In the rows, zero is written as 128.
Each row is followed by its class.
[130 138 115 148 180 100 108 121 120 147  82  89 184 108 102  86  76 124
 141 148 148 155  94 132 102 152 162 144 106 154 128 161 162 171 121  98
 143 145 145 150  91 104 114 139 120 158  94  75 105 147 136 192 141]  Nuf
[ 45 131 154 148 139 191  94 117 137 135 135  87 122 135 170 126 118 103
 101 232 153  70  72 169  96 184 126  96 121 101  78 145 104 134 176  93
 163 174 142 113 171 121 125 110 145 132 116 116 166 137 142 111 138]  muf
[ 54 143 140 177 122 151  80 131 118 126 145  80 105 136 185 139 141  96
  91 186 170  67  63 133 110 168  98 132 101 134 114 193 115 123 157 111
 149 162 121  66 176 127  99 123 118 132 147 123 165 119 135 115 126]  somap
[ 38 180 139 116 115 115 156 161 130 136 199 142 118 118 131 139 106 143
  92 131 175 114  96  94 137 160  76 126  90 106  74  66 114 129 117  93
 121  95 154 106  72 112 167 113 142 101  70 124 110  93 153 168 105]  muf
[ 56 119 158 157 127 174  90 114 125 128 129  94 147 134 176 149 119 102
  94 198 164  78  72 163  87 183 122 103 117 118  60 163 112 154 160 115
 169 185 124  91 156 125 118 116 127 137 114 130 176 130 128 148 129]  muf
[ 50 127 150 176 143 139  90 105 121 144 120  79 126 130 182 139 132  76
  98 167 150  56  69 131 104 178 113 130 103 118  92 200 119 129 177  91
 146 198 113  75 171 104 105 118 127 128 139 111 169 139 147 133 132]  Vinan
[126 129 158 130 118 174 138 161 145 102 141 143 105 130 135 133  71 120
 122 185  99 110  77 115 131 132 121 101  84 115 108 134 175 137 116 117
 141 141 134 165 109 107 142 170 123 133 100 157 192 100 149 153  96]  loza
[101 144 108 136 180 103 109 106  83 161  81 104 166 100 112  89  57 116
 129 158 141 170 113 129  82 163 183 119 105 159 125 147 176 175 156  92
 152 121 123  84  72 129  97 153 130 156  97  63 112 130 117 183 139]  gegi
[ 68 187 145 107 133 104 143 142 114 131 193 137 119 125  99 133 111 140
  91 104 155  83 109  96 108 157 102 155  79 100  70 103 146 132 122 105
 113  95 133  84  89 142 139 135 127 142  79 119  84  65 144 132 116]  gegi
[ 58 172 135 100 111 109 159 142 146 125 182 129 122 105 134 157 124 153
 106 103 187 130 112 101 125 150  79 146  95 117  89  93  91 113 100  95
 111  97 155 127  78 135 158 112 137 120  69 101 108 100 128 190 126]  Nuf
[138 139 110 151 181 106 118 124 123 157  75  97 184 102 101  80  76 103
 146 157 145 150  99 115 115 152 174 142 104 148 131 150 154 169 132 100
 150 161 128 130  81 119  91 144 120 161 103  82  86 145 146 157 155]  sali
[106 123 164 124 119 182 138 161 148  97 139 143 108 121 135 130  67 119
 122 181  86 117 102 115 141 130 128 100 107 100 123 126 159 133 125 105
 139 159 116 161  98 119 142 171 124 146  76 143 178 109 162 141 109]  sali
[ 73 186 132 111 112 118 174 157 142 131 181 129 123 100 144 148 130 143
 111  80 172 120 115  93 130 157  78 137 103 109  77  76  94 112 116 112
 118 105 146 101  64 135 167 121 140 113  76 129  91  99 134 170 134]  vub
[ 56 137 156 157 129 177  84 105 128 127 122 102 155 137 172 161 127 107
 109 177 166  78  60 148  70 180 121 112 107 134  65 166  98 159 133 122
 167 170 131 102 160 129 111 113 130 145 102 140 162 128 145 145 135]  Zit
[166 112 162 112 155 132 117 105 167 151  96 106 161 129 159 138 147  91
 102 137 128 146 135  99 171 146 129 153 172 119 137 158  75 143 158 121
 129 159 133 140 138 118  72 147 161 120 109 165  93 149 112 128 163]  sano
[ 23 192 139 115 131 117 146 153 138 136 178 128 114 106 132 148 123 149
 101 113 180 128  92  88 125 158  69 154  72 114  83  66 103 112  95  76
 127  89 145 101  80 124 152 125 150 108  68  90 104  83 153 177 112]  dafud
[ 67 180 131  97 124 121 170 150 137 132 178 137 111 100 136 149 113 135
 104 101 173 112 116  87 133 154  86 148  96 102  82  77  90 116 113 106
 117 119 137 104  67 149 142 123 140 130  73 119  97  94 129 170 133]  sali
[184 121 148 115 189 155 125 109 150 156 100 134 155 148 165 113 137  90
 115 135  90 131  94  71 168 134 142 141 215 110 126 166  98 156 150 145
 104 173 160 120 132 101 102 137 160 142 117 156 127 160 160 166 163]  Vinan
[100 112 146 133 101 158 132 207 106  95 142 139 103 133 118 139  82 155
 140 178  94 113 106 104 138 109 128  77 126 114 114 166 156 112 144 106
 144 142 134 133 147  94 150 148 119 158 111 159 168 101 162 136  89]  somap
[ 59 125 168 159 128 177  80 115 129 114 118  99 148 132 180 152 136 107
 105 187 176  62  74 152  66 186 112 120 120 130  78 167 112 142 158 106
 168 179 123 116 168 137 109 121 131 139 113 134 162 123 145  99 131]  sano
[106 107 144 133 111 145 136 199 128  92 133 144 108 134 122 140  86 138
 140 164  92 109  90 109 124 110 139  81 114 112  97 145 174 121 134  94
 148 159 133 149 163  69 160 147 121 144 107 142 181 111 158 135 101]  vad
[ 67 126 148 164 119 180  87 118 106 125 134 101 134 136 176 154 128 106
 104 187 170  76  69 153  74 175 113 121 112 126  77 169 100 154 156 125
 165 159 133  96 166 137 108 117 131 152 114 141 173 122 138 129 126]  somap
[ 96 112 141 126 109 168 134 207 110 102 120 141 109 130 112 141  93 150
 146 177  90 119 111 110 126 107 136  82 126 122  98 134 159 115 141 101
 151 148 121 146 137  79 155 159 131 146 108 156 162 126 182 138 105]  bik
[ 64 116 164 152 126 171  82 119 128 112 115  98 152 134 181 160 128 106
 107 186 163  75  84 153  66 188 111 114 124 122  78 164 109 141 156 116
 167 189 127 117 158 136 112 122 130 134 113 139 163 124 134 105 134]  sano
[147 121  92 146 184  78 112 123  92 146  85  86 173 104 139  91  66  95
 149 140 120 190 113 116  90 160 173 133 101 128 125  79 144 172 130  91
 147 160 144 124  94 115 102 124 140 135 113  70 137 149  92 174 156]  vad
[ 89 144 109 144 186 116 100  99  85 160  72  91 155  97 123  82  75 125
 127 157 151 177 104 122 104 170 172 140  85 147 119 141 146 175 138  94
 158 132 126 102  68 121  89 154 137 139 104  49 115 131 107 230 146]  dafud
[130 126  93 147 173  97 121 122 101 147  88  90 171  94 136  89  57  92
 146 156 127 191 136 112  94 160 161 123  96 120 129  81 139 155 132  92
 146 182 133 114  66 135  92 126 143 147 118  81 123 145  88 181 159]  sali
[ 40 129 151 155 146 181  89 115 130 134 114  81 134 134 176 131 121  98
 104 210 142  68  72 161  85 188 126 104 115  95  95 171  98 139 187  80
 155 184 143 119 174 128 137 107 148 136 105 101 174 141 158 105 137]  Vinan
[122 134 122 136 180 115  96 126  89 159  77  97 171 105 120  88  71 113
 123 160 157 167 118 121  95 173 177 140 115 144 130 143 158 175 154 102
 159 147 133 120  66 130  83 159 133 139 105  72 104 144 118 181 147]  sano
[134 149 114 153 171 125 114 107  90 163  68 100 162  93 120  71  69 117
 123 159 162 167 112 126 102 169 181 137 103 151 113 138 169 175 165  97
 164 142 139 111  69 119 103 168 143 138 101  79  97 151 122 212 150]  vub
[ 48 128 151 171 132 154  79 116 134 120 123  75 116 132 181 134 147  90
 103 183 167  60  84 134 102 180 103 131 111 121 107 179 115 116 176  99
 159 190 120  90 174 117 100 120 128 113 133 113 157 136 138 109 131]  sano
[ 43 132 150 166 126 155  78 105 119 116 128  75 109 137 161 126 143 106
  98 193 177  74  66 152  98 168 105 131  93 132  93 196 122 124 151  84
 146 184 127 100 181 110 106 126 127 127 128 108 166 134 139 143 138]  Nuf
[194 136 132 129 166 148 120 117 122 164 120 125 125 135 159 124 148  99
 107 134 135 131 121  92 162 130 149 150 179 129 122 171  62 155 149 154
 128  98 160 100 152 113  77 141 167 131  91 157 105 147 132 148 143]  somap
[ 56 195 137 116 110 140 161 153 145 141 181 136 115 106 136 130 122 154
 101 114 193 109  97  92 123 161  75 145 108 115  77  59 118 116 114  94
 128  87 154 109  76 115 161 129 158 105  62 127  84 101 155 176 125]  vub
[179 116 161 109 179 141 116 112 158 139  96 131 146 150 160 122 146 102
 117 143  96 132 121  78 168 142 133 149 233 107 143 157  94 140 154 144
 110 168 156 136 123 108 100 145 159 135 120 155 114 160 151 133 162]  sano
[180 131 122 132 178 146 127  97 139 168 114 115 139 126 158 120 141 100
 109 148 120 138 120 100 159 137 160 132 177 121 111 168  70 155 161 146
 130 130 154 110 139  94  87 139 172 112  82 149 116 146 129 163 146]  muf
[ 58 185 141  98 132 102 170 148 146 128 190 136 136 103 128 164 112 132
 112  87 161 127 110 100 108 150  90 126 100 123  93  87 110 118 111 107
 110  85 129  92  75 144 154 109 131 134  72 108  95  85 119 140 125]  gegi
[ 29 188 143 111 124 107 157 151 121 130 186 144 127 114 117 151 104 150
 108 104 168 112  93  97 102 154  78 127 111 123  90  82 129 116 112  90
 113  78 134  90  84 123 157 112 141 128  61 112 101  80 153 137 112]  gegi
[ 42 183 143 112 120 117 153 172 130 124 173 134 118 110 133 154 117 146
 102 108 178 108 116  91 112 164  67 144 103 108  93  78 112 111 119  88
 127 101 150 121  81 130 151 123 152 111  65 116  98  85 155 140 113]  sano
[ 85 175 153 116 132 107 140 141 115 146 178 142 131 121 123 131 109 119
  89 106 156  91 105  81 125 164  93 167  81  94  65 128 120 135 124  87
 111 126 144 100  85 127 141 134 138 124  86 128  89  91 162 148 113]  Vinan
[175 121 147 111 175 166 131  99 155 140 104 133 135 146 156 109 131 104
 114 146 113 120 101  82 183 135 137 145 224 109 130 156  95 147 143 151
 111 174 155 121 127 119  94 144 158 140 109 139 120 156 146 158 160]  sali
[130 154 117 141 206  84 107 120 111 161  84 102 202 103  89  84  75 109
 144 145 134 146  88 125  93 151 178 133 109 169 141 156 176 174 144  95
 144 135 124 103  85 110 109 136 116 163  94  80  87 138 143 152 138]  gegi
[215 133 135 130 168 144 120  88 143 165 110 124 134 131 160 116 141 104
 120 134 142 131 115  95 141 141 151 145 169 140 106 157  80 151 142 152
 125 114 155 129 149 105  80 138 176 105  90 155 127 145 123 165 152]  loza
[ 89 172 126 103 117 100 145 156 117 122 188 138 111 126 116 132 111 138
  89 106 160 100 107  85 123 161  94 169  71  87  67 103 116 133 119  95
 122 126 156 106  98 131 149 139 129 125  90 114  93  83 140 149 112]  vad
[137 128  94 146 177  89 115 133  81 157  66  87 175 104 125 103  69  96
 160 162 130 177 124 111  92 160 173 135  88 133 130  95 131 167 140 105
 153 156 126 117  67 110  94 135 149 145 120  75 119 160 118 170 154]  bik
[ 28 193 142 109 126 112 148 153 124 139 192 145 123 119 115 142 109 151
 101 100 168 116  97  96 103 154  83 135 112 123  94  70 132 119 106  86
 107  70 133  96  80 123 158 120 143 138  57 119  99  80 166 147 117]  gegi
[ 42 146 154 154 142 187  79 108 138 124 123  86 129 138 162 134 123 108
 106 208 151  73  74 157  83 186 130 109 115 101  81 160  95 145 164  95
 168 166 143 125 180 126 122 104 154 134  90 120 158 137 135 113 144]  Zit
[131 140 122 147 188  95 109 133 123 147  77  93 200 101 112  96  86 109
 146 139 136 150 105 113 107 159 160 145 116 144 142 147 156 174 142  96
 151 151 133 142  71 119 105 139 118 153 103  95  88 144 139 140 138]  sano
[185 113 150 111 185 149 131  98 165 144 111 136 142 155 155 112 141  95
 114 164  87 130 104  88 188 131 141 129 236 107 119 154  99 151 151 150
 108 173 165 116 121 100 111 144 157 136 127 147 124 161 152 164 156]  muf
[ 19 192 142 114 124 115 145 161 129 133 184 122 109 108 129 145 123 149
 101 104 177 121 101  90 121 156  72 154  80 112  75  69  94 117  99  77
 123  89 142 106  82 111 151 126 151 107  60 103 100  90 150 190 114]  dafud
[113 140 107 140 177 113 100 126  76 170  62  86 164 108 109  85  72 114
 129 166 155 158 109 125  97 169 186 151  90 149 117 141 159 183 157 100
 169 135 124 111  66 121  94 165 134 155 110  69 102 160 129 197 150]  bik
[194 123 160 109 152 136 114  90 173 153 107 114 147 139 153 134 144  89
 108 160 144 142 111 107 156 148 139 160 151 137 110 155  91 152 140 124
 128 147 139 144 142 109  73 155 163 112 117 168 110 161 113 153 170]  loza
[ 98 112 167 128 120 169 138 164 135  96 122 119 131 116 138 121  74 139
 137 177  93 103 108  97 126 137 108  76 133 101  98 112 170 118 126  86
 134 151 117 171 128  98 163 149 119 135 124 143 183  91 163 137 104]  sano
[ 56 122 147 162 113 169  92 122 108 127 114  86 149 134 170 158 129 100
 113 185 161  78  78 156  69 176 128 121 105 127  76 170 100 144 156 115
 172 179 123 112 148 128 114 128 125 148 119 135 157 144 149 126 139]  bik
[ 53 196 137 116 119 137 160 151 128 136 182 139 113 101 133 127 118 159
 101 102 190 104  93  95 119 164  75 150 104 118  61  69 121 116 116  85
 126 100 154 105  82 118 168 130 153 109  58 131  86  97 155 175 118]  vub
[132 126  89 146 182  87 121 135 106 160  88  90 178 104 132  92  64  85
 140 171 125 187 120 119 113 161 167 115  98 130 113  94 151 173 132 101
 153 165 149  99  67 106 102 129 138 124 124  83 127 147 107 178 147]  muf
[ 49 196 126 114 112 122 149 169 115 136 197 150 102 115 131 137 113 153
 101 120 182 113  90  79 126 155  64 150  99 126 102  86 109 120 118  95
 118  77 162  93  83 130 152 118 141 124  75 129  95  84 170 158 100]  somap
[ 58 180 140 110 134 106 133 150 129 131 190 125 113 124 113 129 129 145
  89 104 155 100 102  83 143 159  89 172  67  91  64  92 119 131 105 103
 121 110 145  91  75 142 134 142 130 120  88 107  87  67 149 162 115]  dafud
[ 72 127 151 165 112 182  92 124 112 125 135 100 139 137 182 152 121 107
 105 187 165  76  71 150  83 173 105 111 119 126  84 167 101 142 151 128
 162 151 133  99 168 145 106 112 129 151 126 141 170 115 144 111 129]  somap
[172 115 159 107 176 153 117 117 165 138  99 132 150 150 165 122 145 112
 113 141 106 126 116  79 166 141 130 143 246 116 128 154  92 138 148 146
 113 160 161 136 134 117 102 144 158 138 118 152 114 156 156 129 165]  sano
[174 112 162 113 174 150 117  91 152 139 104 120 134 156 152 106 142 110
 121 141 105 123 101  94 169 127 138 141 231 122 119 168 104 141 138 136
 104 166 169 143 143 102  96 141 161 149 105 153 121 160 150 179 165]  Nuf
[113 133 113 142 170 109  92 108  98 158  83  93 162 108 111  73  64 126
 124 168 167 165 104 135  93 165 170 145  98 157 123 150 164 180 140  95
 151 142 141 126  76 114  92 153 133 148  97  61 117 149 124 221 146]  Nuf
[ 94 106 152 123 111 177 142 186 137  93 127 148 102 127 111 137  83 146
 137 174  99 113 116 102 140 102 135  81 134 106 105 145 168 107 143  98
 146 175 126 142 138  91 160 157 127 158 102 156 171 110 159 150 105]  sali
[161 146 120 141 195  94 107 112 132 162  75  94 178 108 108  82  73 100
 150 153 156 146  90 127  99 162 170 154  94 166 121 151 171 171 122  91
 150 147 142 144  88 107 109 147 129 149 107  89 104 153 123 178 142]  loza
[173 140 134 127 179 132 120  91 119 161 117 117 150 132 146 124 140 101
 113 118 118 130 121 104 130 132 164 128 190 133 121 170  84 156 157 139
 119 109 137  93 143 113  83 141 170 135  74 145 108 141 124 139 143]  gegi
[160 144 121 148 188  96 105 113 128 162  77 104 184 107 103  86  74 104
 149 157 160 151  82 121  96 162 169 152  86 167 122 163 167 176 119 103
 148 140 135 140  79 102 107 142 122 143 110  94 115 139 130 176 147]  loza
[117 131 104 137 186 111 118 115  96 165  84 102 165 103 115  86  57 112
 119 176 144 167 115 136 112 166 178 119 100 146 110 148 164 187 155 104
 164 147 132  98  66 115  93 156 135 144 117  69 118 143 100 209 139]  muf
[ 43 132 145 145 136 205  92 111 136 122 125  82 115 128 169 127 115 112
 107 224 163  71  82 159  94 183 124 107 118  88  84 140  96 122 168  90
 164 181 133 115 169 142 125 110 147 130 101 104 164 131 134  97 149]  sali
[ 47 130 158 155 144 189  88 108 125 131 115  93 136 129 179 132 121 102
 107 204 153  64  72 159  72 187 125 109 119 103  85 170  98 135 180  85
 160 180 140 111 180 130 136 100 147 138  98 109 174 135 153 112 136]  Vinan
[ 89 125 159 127 130 164 140 152 132 103 129 130 139 114 119 113  64 141
 134 179  85 110  90 106 110 120 121  73 124 117 115 127 194 125 125  78
 126 128 112 130 134  98 163 143 113 158 116 133 185  81 154 141  99]  gegi
[110 121 155 132 116 181 150 156 136 113 117 121 125 108 138 102  72 149
 140 168 100 115  89 104 138 128 113  82 126 114  95 102 178 119 122  88
 138 142 124 145 121  90 171 159 126 133 109 154 170  98 158 167 109]  vub
[ 82 189 148 120 119 126 156 145 130 137 182 131 114 122 114 120 123 139
  84 107 177  85 112  96 133 166  86 160  95  98  53 102 130 124 128 105
 132 111 154 100  79 131 155 152 147 115  80 132  69  90 158 158 127]  vub
[ 63 137 158 151 133 199  84  94 134 124 119  86 114 140 167 132 125 110
 113 228 179  68  65 171  73 191 121 114  93 113  71 154 115 135 164  89
 166 162 141 131 188 133 123 114 152 127 117 115 176 131 129 105 139]  loza
[ 93 120 152 127 108 151 136 193 144  99 129 138 116 129 115 145  88 138
 147 163  75 124 114 100 127 105 135  68 111 122  99 154 156 119 137 100
 149 161 135 145 142  86 148 150 128 150 100 168 154 112 164 149 101]  Zit
[ 96 119 169 130 112 185 129 166 152  97 146 134 104 131 131 132  78 139
 111 175 106 115  84 127 132 126 122 101 115 121  99 141 167 140 112 112
 136 130 130 175 124 102 144 173 123 147  71 138 184 106 176 158 105]  Nuf
[ 45 196 139 123 107 128 165 152 126 130 174 133 112 109 136 133 113 152
  99 109 190 106 102  93 122 166  71 142 106 112  73  60 115 119 121  98
 128  90 151 105  66 116 171 131 156 108  61 124  93 100 160 177 121]  vub
[143 139 111 150 182  92 109 145 106 156  65  93 196 112 103  93  83  99
 149 157 137 149  95 119 110 155 178 156 104 147 141 145 148 178 122 104
 156 141 129 135  70 102 109 145 120 160 101  83  96 166 148 167 147]  bik
[139 138 104 147 196  87 122 129 129 166  86 102 193 107  97  84  75 101
 135 162 138 146  91 120 137 153 173 134  97 151 128 161 161 179 131 104
 152 155 134 111  68  97 104 143 113 155 112  82  92 140 138 185 137]  muf
[185 126 139 128 168 144 120 104 134 156  99 123 144 132 161 123 154 105
 114 123 130 133 133  86 157 138 147 143 186 117 125 165  67 150 161 151
 133 118 153 127 143 116  80 137 174 114  81 157 103 146 127 128 146]  sano
[ 37 180 128 105 133 106 151 156 150 127 177 113 117 101 143 155 134 147
 109  91 167 134 105  83 129 159  80 149  84 104  89  83  77 115 102 100
 114 108 136  95  74 132 152 114 136 118  81  84 112  85 122 192 126]  dafud
[ 89 106 156 125  99 169 132 191 136  85 126 148 105 132 115 139  89 167
 143 170 103 120 107 120 126 100 124  79 122 118 106 160 177 117 122  92
 138 145 145 158 151  79 162 145 130 155  86 147 176 106 154 165  93]  Nuf
[ 95 121 156 141 104 184 148 148 147 104 121 123 127 111 141 100  74 143
 137 177 106 111  98 111 126 132 108  85 125 112  96 114 177 121 120  76
 134 149 130 157 127  80 182 157 124 135 116 144 170 111 162 170 107]  vub
[ 65 184 143 112 106 111 153 146 139 134 181 139 109 118 129 145 111 140
 112 120 194 113  99  92 111 164  67 149  83 120  74  66 117 110  97  86
 122  89 149 125  82 122 156 120 153 106  77 128 116  89 149 163 114]  loza
[127 127 101 145 186  69 117 118  90 154  86  95 190  98 125 100  56  92
 153 137 111 199 123 120  75 154 166 112 104 146 132  96 152 154 133  93
 138 154 124  96  77 132 100 123 137 155 115  82 129 132  97 150 148]  gegi
[161 114 154 112 144 144 112  93 166 145 111 109 149 135 152 136 143 104
 106 147 137 156 125 115 165 137 135 145 168 125 111 160  84 151 132 108
 120 150 138 145 142 107  81 150 159 132 101 145 104 168 118 176 159]  Nuf
[166 131 128 128 176 138 120  98 140 161 105 112 133 123 157 124 155 111
 119 116 121 143 119  96 155 138 151 148 164 123 115 166  57 152 136 147
 131 114 140 100 139 103  74 140 169 112  77 129 114 132 116 169 143]  dafud
[ 96 110 153 128 114 186 140 153 140 102 131 123 124 119 138 113  61 138
 134 185  98 118 108 105 131 126 109  82 115 102 107 105 162 124 110  88
 128 162 117 150 125 106 156 151 121 140 119 133 183 101 154 155 107]  sali
[124 134  99 146 173  83 115 121 100 146  76  90 180  97 134 103  60  94
 149 155 114 191 122 115  87 169 168 133  88 133 127  97 128 174 122 101
 151 158 147 125  75 123  89 122 140 139 102  89 130 144 102 180 160]  Zit
[128 123  93 149 178  78 118 129 100 157  87  88 173 103 138  87  61  86
 144 173 120 184 117 118 109 162 162 118  88 129 120  93 145 172 130  97
 147 166 141 103  64 112  97 129 140 129 122  78 140 141 105 175 149]  muf
[ 84 116 163 133 114 184 127 155 144  95 130 114 121 122 131 111  76 150
 137 181 116 115  88 108 127 119 111  87 115 117  95 133 182 127 113  68
 128 146 139 164 146  86 164 146 121 143 101 130 183 103 165 176  99]  Nuf
[121 139 107 141 179 126 109 104  92 165  72 108 159  97 110  77  53 115
 123 174 161 165 119 120 106 163 181 140  91 141 121 140 159 178 158  96
 158 155 125 112  69 126  88 159 140 154 108  69 107 145 117 204 150]  sali
[125 127  90 151 173  78 122 133  73 154  71  78 177 101 132 101  71  89
 153 160 118 186 130 118  89 161 168 135  92 129 129  90 124 157 138  98
 156 157 135 130  67 115 104 130 144 140 120  89 123 169 108 173 163]  bik
[118 149 104 149 173 119 101 130  74 168  92  99 155 105 126  83  64 121
 120 171 163 168 106 118 105 166 163 135  86 160 127 148 149 180 156 106
 160 112 142  95  81 137  92 153 132 149 113  68 115 138 133 200 138]  somap
[ 42 134 149 156 142 190  87 109 124 131 112  77 136 133 185 133 123  97
 111 208 154  65  72 158  73 184 120 105 111  98 100 155 100 140 175  86
 155 176 142 109 172 128 130 100 155 131 103 107 172 130 145 108 137]  Vinan
[172 126 158 110 153 142 116 102 176 153  97 116 164 135 149 137 137  88
  98 146 118 150 121  97 170 144 138 155 168 120 118 160  71 165 134 134
 135 145 141 129 139 110  74 144 160 125  96 163  98 161 119 167 167]  Zit
[122 135 114 142 173 130 109 108  94 160  74 105 165 105 114  80  50 114
 120 172 160 172 121 121 106 160 174 136  90 140 125 138 158 180 150 104
 156 155 128 116  68 130  96 160 139 151 111  66 112 150 114 207 151]  sali
[107 115 151 127 121 174 141 161 147 114 129 119 134 117 132 105  70 138
 131 204  99 107  93  96 147 122 116  73 120 109  88 117 170 135 129  87
 135 147 125 142 130  79 166 151 119 128 127 139 188  97 171 163  96]  muf
[ 54 145 160 152 141 190  84 100 135 128 120  86 130 139 160 128 122 109
 111 206 147  70  72 151  88 184 123 112 100  98  80 150  95 144 160 107
 164 158 136 127 179 132 119 103 151 135  99 122 160 130 142 115 148]  Zit
[ 68 130 148 165 121 184  81 114 114 129 129  99 136 134 176 147 125 112
 101 189 172  78  68 152  80 176 110 125 120 130  87 177 103 142 158 123
 165 157 130  97 173 137 108 113 127 154 119 145 161 121 139 123 128]  somap
[ 91 108 154 131 117 186 147 153 149 107 125 129 128 114 129 114  62 135
 133 189  93 117 104  97 138 123 107  88 117  90  98 106 168 126 125  81
 134 165 120 149 124 100 159 146 123 145 121 135 185 104 160 153 109]  sali
